Below is a small trained network, with its code and all its weights. Each question gives an input and a target symbol and asks what happens when units are switched off, that is, made to give their printed mean instead of their output.

import numpy as np


def w(rows, s, z=0):
    codes = np.array(rows[::2]) - 128.0
    scale = np.full(codes.shape[1], s)
    scale[-1] = z or s
    return codes * scale


def norm(h):
    return h / np.sqrt((h * h).mean(-1, keepdims=True) + 1e-5)


def f(y):
    return np.maximum(y, 0)


def softmax(a):
    e = np.exp(a - a.max(-1, keepdims=True))
    return e / e.sum(-1, keepdims=True)


def log_softmax(a):
    a = a - a.max(-1, keepdims=True)
    return a - np.log(np.exp(a).sum(-1, keepdims=True))


def net(x, mask):
    ids = ['ΘΣΦΩαβεζηλμξπτψ'.index(c) for c in x.split()]
    T = len(ids)
    res = E[ids] + P[:T]
    u = 0
    for l in range(2):
        q, k, v = (norm(res) @ M[l].T for M in (Q, K, V))
        z = softmax(np.where(np.tri(T) > 0, q @ k.T / 4**0.5, -1e9)) @ v
        res = res + np.where(mask[u], z, O[l][:, -1]) @ O[l][:, :-1]
        u += 1
        y = f(norm(res) @ A[l][:, :-1].T + A[l][:, -1])
        res = res + np.where(mask[u : u + 8], y, B[l][:, -1]) @ B[l][:, :-1]
        u += 8
    return log_softmax(norm(res)[-1] @ U[:, :-1].T + U[:, -1])


Q, K, V, O, A, B = {}, {}, {}, {}, {}, {}
E = w([
[208,78,144,15,241,188,39,212,79,133,86],'Θ',
[184,255,83,174,107,108,146,102,121,130,158],'Σ',
[163,149,124,79,175,64,75,115,66,100,119],'Φ',
[102,124,170,186,114,114,161,101,154,135,92],'Ω',
[205,29,216,166,170,28,157,73,170,203,173],'α',
[118,144,113,161,133,149,136,37,139,126,82],'β',
[149,170,214,85,82,149,120,112,156,151,103],'ε',
[97,165,146,72,155,151,175,175,93,189,128],'ζ',
[147,163,159,102,145,178,164,146,161,128,53],'η',
[145,145,153,98,112,163,158,169,147,173,99],'λ',
[89,180,108,143,119,95,155,132,168,125,158],'μ',
[135,172,96,183,150,176,120,107,159,131,213],'ξ',
[139,116,141,76,81,136,146,163,131,110,150],'π',
[160,70,106,109,99,140,181,196,228,167,197],'τ',
[123,141,190,60,154,156,185,145,183,119,138],'ψ',
],0.004)
P = w([
[26,110,57,63,162,108,130,193,152,249,85],'0',
[52,96,87,101,114,118,122,156,140,229,90],'1',
[65,100,91,124,98,134,126,146,133,199,108],'2',
[73,123,122,132,78,155,125,125,128,164,104],'3',
[90,112,148,163,72,180,147,113,131,119,100],'4',
[96,126,155,160,60,193,148,106,131,97,90],'5',
[90,122,184,157,48,195,149,98,156,93,93],'6',
],0.0019)
Q[0] = w([
[189,22,48,205,231,6,69,138,83,118,151],'L0H0',
[38,191,40,253,52,224,244,35,252,134,183],'L0H0',
[107,47,29,235,141,35,75,104,143,115,185],'L0H0',
[179,85,168,16,140,147,83,252,58,99,81],'L0H0',
],0.0034)
K[0] = w([
[55,87,148,40,161,38,173,240,208,251,80],'L0H0',
[214,66,184,131,46,218,251,166,235,3,210],'L0H0',
[44,36,183,25,27,83,211,237,239,213,131],'L0H0',
[146,175,24,158,190,31,27,95,31,189,101],'L0H0',
],0.0033)
V[0] = w([
[130,169,117,212,153,166,25,108,154,171,158],'L0H0',
[92,142,250,184,183,194,167,178,181,133,149],'L0H0',
[146,77,117,163,74,223,148,187,151,99,242],'L0H0',
[74,158,166,112,226,142,107,134,153,197,131],'L0H0',
],0.0022)
O[0] = w([
[95,153,136,122,192,135,2,176,131,77,99,155],'L0H0',
[135,134,143,124,184,97,79,95,28,168,151,181],'L0H0',
[138,98,33,92,158,107,73,166,91,166,224,85],'L0H0',
[144,135,234,168,167,130,87,87,85,86,160,250],'L0H0',
],0.0029,0.0018)
A[0] = w([
[184,135,173,44,142,118,8,202,18,130,83,23],'L0N0',
[125,153,170,74,194,31,105,119,119,41,25,70],'L0N1',
[103,62,161,47,63,148,81,128,49,170,250,179],'L0N2',
[106,133,206,89,109,157,188,59,45,170,69,159],'L0N3',
[124,76,76,113,224,218,118,237,124,98,137,254],'L0N4',
[223,178,135,183,90,129,141,164,48,253,201,191],'L0N5',
[173,111,209,83,213,134,82,125,213,163,72,185],'L0N6',
[105,241,140,169,167,133,40,144,129,120,152,142],'L0N7',
],0.0022,0.00098)
B[0] = w([
[182,69,92,147,37,233,139,122,38,85,97,184],'L0N0',
[100,71,47,84,56,112,218,148,64,174,143,182],'L0N1',
[212,97,161,136,146,158,191,123,61,129,34,193],'L0N2',
[131,144,39,111,175,73,114,146,183,139,189,255],'L0N3',
[151,130,223,94,82,125,63,79,150,115,46,200],'L0N4',
[57,2,149,174,113,77,141,88,168,183,117,192],'L0N5',
[210,49,99,111,94,148,140,153,101,121,195,235],'L0N6',
[96,36,186,139,165,139,116,158,109,18,49,193],'L0N7',
],0.0025,0.0029)
Q[1] = w([
[233,44,51,92,226,26,120,182,62,226,203],'L1H0',
[170,195,86,36,47,103,238,121,169,160,80],'L1H0',
[223,109,208,4,68,197,193,210,96,116,136],'L1H0',
[111,189,178,51,96,229,148,121,165,81,78],'L1H0',
],0.004)
K[1] = w([
[159,61,146,36,200,64,174,195,138,247,28],'L1H0',
[108,212,3,91,22,53,175,76,68,184,61],'L1H0',
[226,130,25,100,130,72,105,59,20,120,16],'L1H0',
[133,191,32,180,99,173,70,33,68,35,66],'L1H0',
],0.0036)
V[1] = w([
[140,103,187,229,70,91,181,239,68,110,174],'L1H0',
[201,252,169,234,35,80,74,105,114,160,115],'L1H0',
[239,104,190,187,148,193,107,130,213,190,106],'L1H0',
[125,121,3,251,158,198,124,80,120,128,79],'L1H0',
],0.0019)
O[1] = w([
[2,36,153,48,139,141,147,162,144,118,103,113],'L1H0',
[127,162,133,25,102,89,137,120,131,243,111,7],'L1H0',
[201,78,69,72,186,68,114,91,135,127,104,176],'L1H0',
[175,121,129,122,198,94,167,248,103,171,119,123],'L1H0',
],0.0032,0.0014)
A[1] = w([
[175,150,170,67,61,104,181,121,175,108,66,103],'L1N0',
[94,53,144,114,128,69,143,57,135,69,159,105],'L1N1',
[49,217,162,172,106,166,138,156,142,47,101,99],'L1N2',
[82,81,4,165,98,108,76,118,172,213,214,90],'L1N3',
[109,124,53,197,226,92,33,176,109,80,141,89],'L1N4',
[132,162,123,158,160,8,152,95,118,141,142,94],'L1N5',
[217,227,179,137,172,99,121,236,101,139,158,6],'L1N6',
[137,133,140,32,138,173,68,189,92,138,72,12],'L1N7',
],0.0032,0.0021)
B[1] = w([
[72,173,63,192,146,39,100,130,114,138,100,249],'L1N0',
[119,238,79,89,135,97,95,140,83,62,143,249],'L1N1',
[189,112,227,198,75,188,122,51,169,123,99,224],'L1N2',
[181,179,65,110,62,245,88,233,122,173,225,204],'L1N3',
[41,156,102,123,156,4,72,213,200,83,113,208],'L1N4',
[187,61,133,60,166,164,123,63,67,71,148,186],'L1N5',
[218,206,223,219,102,46,149,218,9,89,221,167],'L1N6',
[160,138,181,5,189,196,26,99,190,121,163,201],'L1N7',
],0.0029,0.0019)
U = w([
[224,9,165,194,191,41,154,24,106,165,204,128],'Θ',
[101,221,183,11,140,75,110,207,216,222,57,157],'Σ',
[78,160,244,238,62,230,171,77,240,123,86,215],'Φ',
[104,206,24,145,116,155,58,179,120,99,214,87],'Ω',
[88,134,78,208,150,153,78,34,112,42,214,4],'α',
[247,233,218,200,154,57,179,237,26,170,157,120],'β',
[154,181,111,77,37,29,41,3,170,192,92,109],'ε',
[23,54,172,141,227,122,238,138,33,227,109,180],'ζ',
[215,124,20,202,237,109,230,116,211,147,2,170],'η',
[176,74,34,155,27,200,161,201,195,240,208,157],'λ',
[153,123,112,173,147,105,137,85,132,122,111,20],'μ',
[201,59,211,64,148,233,30,138,57,62,69,116],'ξ',
[64,54,39,77,28,59,227,165,15,22,61,95],'π',
[42,78,129,191,221,21,18,218,202,26,90,134],'τ',
[151,206,122,32,221,125,234,52,188,32,217,143],'ψ',
],0.0039,0.0018)

Each question gives the input, a string of symbols that net reads in full, and the target symbol t.
The units are the heads (4 rows each of Q, K, V and O) and the neurons (one row each of A and B). Each row of codes is followed by its name. A weight is (code - 128) times the scale printed after its matrix; where a second scale follows, it is the last column's (O, A, B and U).
mask holds one flag per unit, layer by layer, with each layer's heads first. A switched-off unit (its flag False) gives its mean, the last column of its rows in O or B, instead of its output. The means were averaged over made-up inputs and are rounded, as every weight is.
A unit's drop is (log p(t) with every unit on - log p(t) with that unit switched off) / (log p(t) with every unit on - log p(t) with every unit switched off).
The circuit of an input: a set's keep is (log p(t) with only the set's units on - log p(t) with every unit switched off) / (log p(t) with every unit on - log p(t) with every unit switched off). Starting from the 12 units with the biggest drops (on a tie, the unit counted first), units are removed one at a time, each time the one whose removal leaves the highest keep (on an exact tie, the one counted first), for as long as the keep stays at least 0.8.
circuit, biggest first: the units of the circuit, biggest drop first
unit that matters most: the unit with the biggest drop
k most important neurons: the k neurons with the biggest drops, biggest first
k most important neurons of layer l: the k neurons of layer l with the biggest drops, biggest first
drop of u: that unit's drop, to one decimal
input Θ α π ξ μ, target λ: circuit, biggest first : [L0H0 L1N3]
input β μ π, target β: circuit, biggest first : [L1H0 L1N6]
input λ η β ψ λ, target β: circuit, biggest first : [L1H0 L1N6]
input η Θ ψ α Φ μ ζ, target Φ: most important neuron of layer 0 : [L0N1]
input Θ Φ α ε Σ μ, target Φ: circuit, biggest first : [L1N2 L0N6]
input Ω π α λ, target λ: 2 most important neurons : [L0N3 L1N3]
input Σ ξ μ η ζ, target ξ: circuit, biggest first : [L0H0 L0N0 L1N7]
input Σ μ η μ π η, target Σ: circuit, biggest first : [L1H0 L0N3]
input ψ η ξ β Σ, target τ: 3 most important neurons : [L0N7 L0N5 L1N4]
input ζ Θ μ λ π, target π: 2 most important neurons of layer 0 : [L0N2 L0N6]
input τ π μ η ε π η, target η: circuit, biggest first : [L0H0 L1N0 L0N3]
input ξ μ π, target ξ: circuit, biggest first : [L0H0 L1N7 L0N2]
input λ ζ α β β, target η: circuit, biggest first : [L1H0 L0H0]
input μ ε π π λ, target λ: 3 most important neurons : [L1N3 L0N3 L0N7]
input π τ Σ μ ε, target Σ: circuit, biggest first : [L1H0]
input α α ξ μ, target τ: circuit, biggest first : [L0H0 L0N7]
input ε π Ω Θ α ε, target ε: circuit, biggest first : [L1N0 L1H0 L0N3]
input Θ ξ μ Φ ξ ξ μ, target τ: circuit, biggest first : [L0H0 L1N4]
input ψ ε Ω, target α: 2 most important neurons of layer 0 : [L0N3 L0N4]
input η π Σ Θ Ω, target ζ: 4 most important neurons of layer 0 : [L0N6 L0N4 L0N2 L0N7]
input π τ α π, target π: unit that matters most : L0N2
input μ π ζ ξ η β, target τ: 3 most important neurons : [L1N4 L0N3 L0N2]
input ξ π ξ Φ, target π: drop of L0H0 : 0.3
input η ε ζ ξ Ω, target τ: drop of L1N7 : 0.0
input Θ Θ μ η Σ, target Φ: drop of L0N3 : 0.1
